Here is a tiny trained network, its code and every weight. The questions are about switching its units off for an input and a class, where a switched-off unit gives its printed mean instead of its output.

import numpy as np


def w(rows, s, z=0):
    codes = np.array(rows[::2]) - 128.0
    scale = np.full(codes.shape[1], s)
    scale[-1] = z or s
    return codes * scale


def f(y):
    return y / 2 * (1 + np.tanh(0.7978845608 * (y + 0.044715 * y**3)))


def log_softmax(a):
    a = a - a.max(-1, keepdims=True)
    return a - np.log(np.exp(a).sum(-1, keepdims=True))


def net(x, mask):
    res = np.array(x, float).reshape(1, 3) / 4 @ E
    y = f(res @ A[0][:, :-1].T + A[0][:, -1])
    res = res + np.where(mask, y, B[0][:, -1]) @ B[0][:, :-1]
    return log_softmax(res[-1] @ U[:, :-1].T + U[:, -1])


A, B = {}, {}
E = w([
[206,209,153,228],'x0',
[118,146,46,50],'x1',
[69,255,164,36],'x2',
],0.0095)
A[0] = w([
[75,79,165,111,219],'n0',
[174,146,126,167,179],'n1',
[114,140,190,156,99],'n2',
[146,120,170,168,246],'n3',
[114,128,43,94,110],'n4',
[165,90,137,148,255],'n5',
[91,190,153,106,245],'n6',
[129,64,91,126,31],'n7',
[106,73,71,59,200],'n8',
[64,161,190,98,244],'n9',
[139,163,171,71,94],'n10',
[102,170,189,64,213],'n11',
[65,40,166,83,32],'n12',
[131,121,98,180,167],'n13',
[186,104,59,68,121],'n14',
[143,204,35,134,156],'n15',
[34,186,175,142,236],'n16',
[170,99,31,51,146],'n17',
[174,105,131,100,28],'n18',
[159,129,138,225,222],'n19',
[147,166,71,216,202],'n20',
[117,82,105,9,203],'n21',
[96,99,200,147,240],'n22',
],0.012,0.0021)
B[0] = w([
[124,171,52,110,178],'n0',
[123,173,94,164,175],'n1',
[162,146,97,106,159],'n2',
[175,156,53,67,182],'n3',
[182,130,105,104,180],'n4',
[142,126,40,171,177],'n5',
[126,95,73,162,202],'n6',
[23,181,154,153,165],'n7',
[76,189,1,140,221],'n8',
[143,52,63,185,208],'n9',
[108,119,112,239,176],'n10',
[124,88,64,236,216],'n11',
[89,165,84,112,200],'n12',
[122,149,108,140,162],'n13',
[124,85,27,75,173],'n14',
[168,93,105,155,169],'n15',
[164,86,88,123,205],'n16',
[173,120,77,135,204],'n17',
[100,135,176,172,126],'n18',
[148,172,47,143,223],'n19',
[42,225,57,205,193],'n20',
[106,199,51,148,245],'n21',
[178,64,52,66,171],'n22',
],0.0058,0.012)
U = w([
[249,96,47,81,252],'0',
[93,130,81,177,231],'1',
[55,190,92,161,140],'2',
[78,121,125,174,43],'3',
[191,121,118,56,4],'4',
[115,114,140,119,4],'5',
],0.012,0.0022)

Each question gives the input, the list of numbers given to net, and the class t.
The units are the neurons (one row each of A and B). Each row of codes is followed by its name. A weight is (code - 128) times the scale printed after its matrix; where a second scale follows, it is the last column's (A, B and U).
mask holds one flag per neuron, in row order. A switched-off neuron (its flag False) gives its mean, the last column of its row in B, instead of its output. The means were averaged over made-up inputs and are rounded, as every weight is.
A unit's drop is (log p(t) with every unit on - log p(t) with that unit switched off) / (log p(t) with every unit on - log p(t) with every unit switched off).
The circuit of an input: a set's keep is (log p(t) with only the set's units on - log p(t) with every unit switched off) / (log p(t) with every unit on - log p(t) with every unit switched off). Starting from the 12 units with the biggest drops (on a tie, the unit counted first), units are removed one at a time, each time the one whose removal leaves the highest keep (on an exact tie, the one counted first), for as long as the keep stays at least 0.8.
units of the circuit, in order: the units of the circuit, biggest drop first
unit that matters most: the unit with the biggest drop
k most important neurons: the k neurons with the biggest drops, biggest first
drop when u is switched off: that unit's drop, to one decimal
input [-7,-8,1], class 0: units of the circuit, in order : [n22]
input [-2,-5,-3], class 0: units of the circuit, in order : [n22; n20]
input [-5,4,0], class 2: units of the circuit, in order : [n8; n21]
input [-3,-5,5], class 0: units of the circuit, in order : [n20; n16]
input [3,-5,8], class 1: 2 most important neurons : [n10; n11]
input [6,2,-2], class 2: units of the circuit, in order : [n20; n9]
input [6,-1,-5], class 2: units of the circuit, in order : [n20; n9]
input [-6,-7,6], class 0: 3 most important neurons : [n22; n16; n20]
input [6,-8,3], class 0: units of the circuit, in order : [n3; n22]
input [-5,-2,6], class 1: 2 most important neurons : [n9; n11]
input [2,5,-6], class 1: 3 most important neurons : [n20; n7; n22]
input [-5,-8,-6], class 0: 3 most important neurons : [n22; n20; n3]
input [2,-8,-1], class 0: 2 most important neurons : [n22; n3]
input [-6,-4,-1], class 2: unit that matters most : n12
input [-7,3,-8], class 1: 4 most important neurons : [n7; n17; n20; n14]
input [-4,1,7], class 1: 2 most important neurons : [n9; n11]
input [-7,6,7], class 1: 3 most important neurons : [n11; n10; n21]
input [-5,3,-4], class 2: 2 most important neurons : [n7; n8]
input [-3,-6,3], class 0: drop when n22 is switched off : 0.2
input [-1,7,8], class 1: unit that matters most : n10
input [-5,-4,-2], class 2: drop when n12 is switched off : 0.3
input [-7,3,-2], class 2: drop when n12 is switched off : 0.1
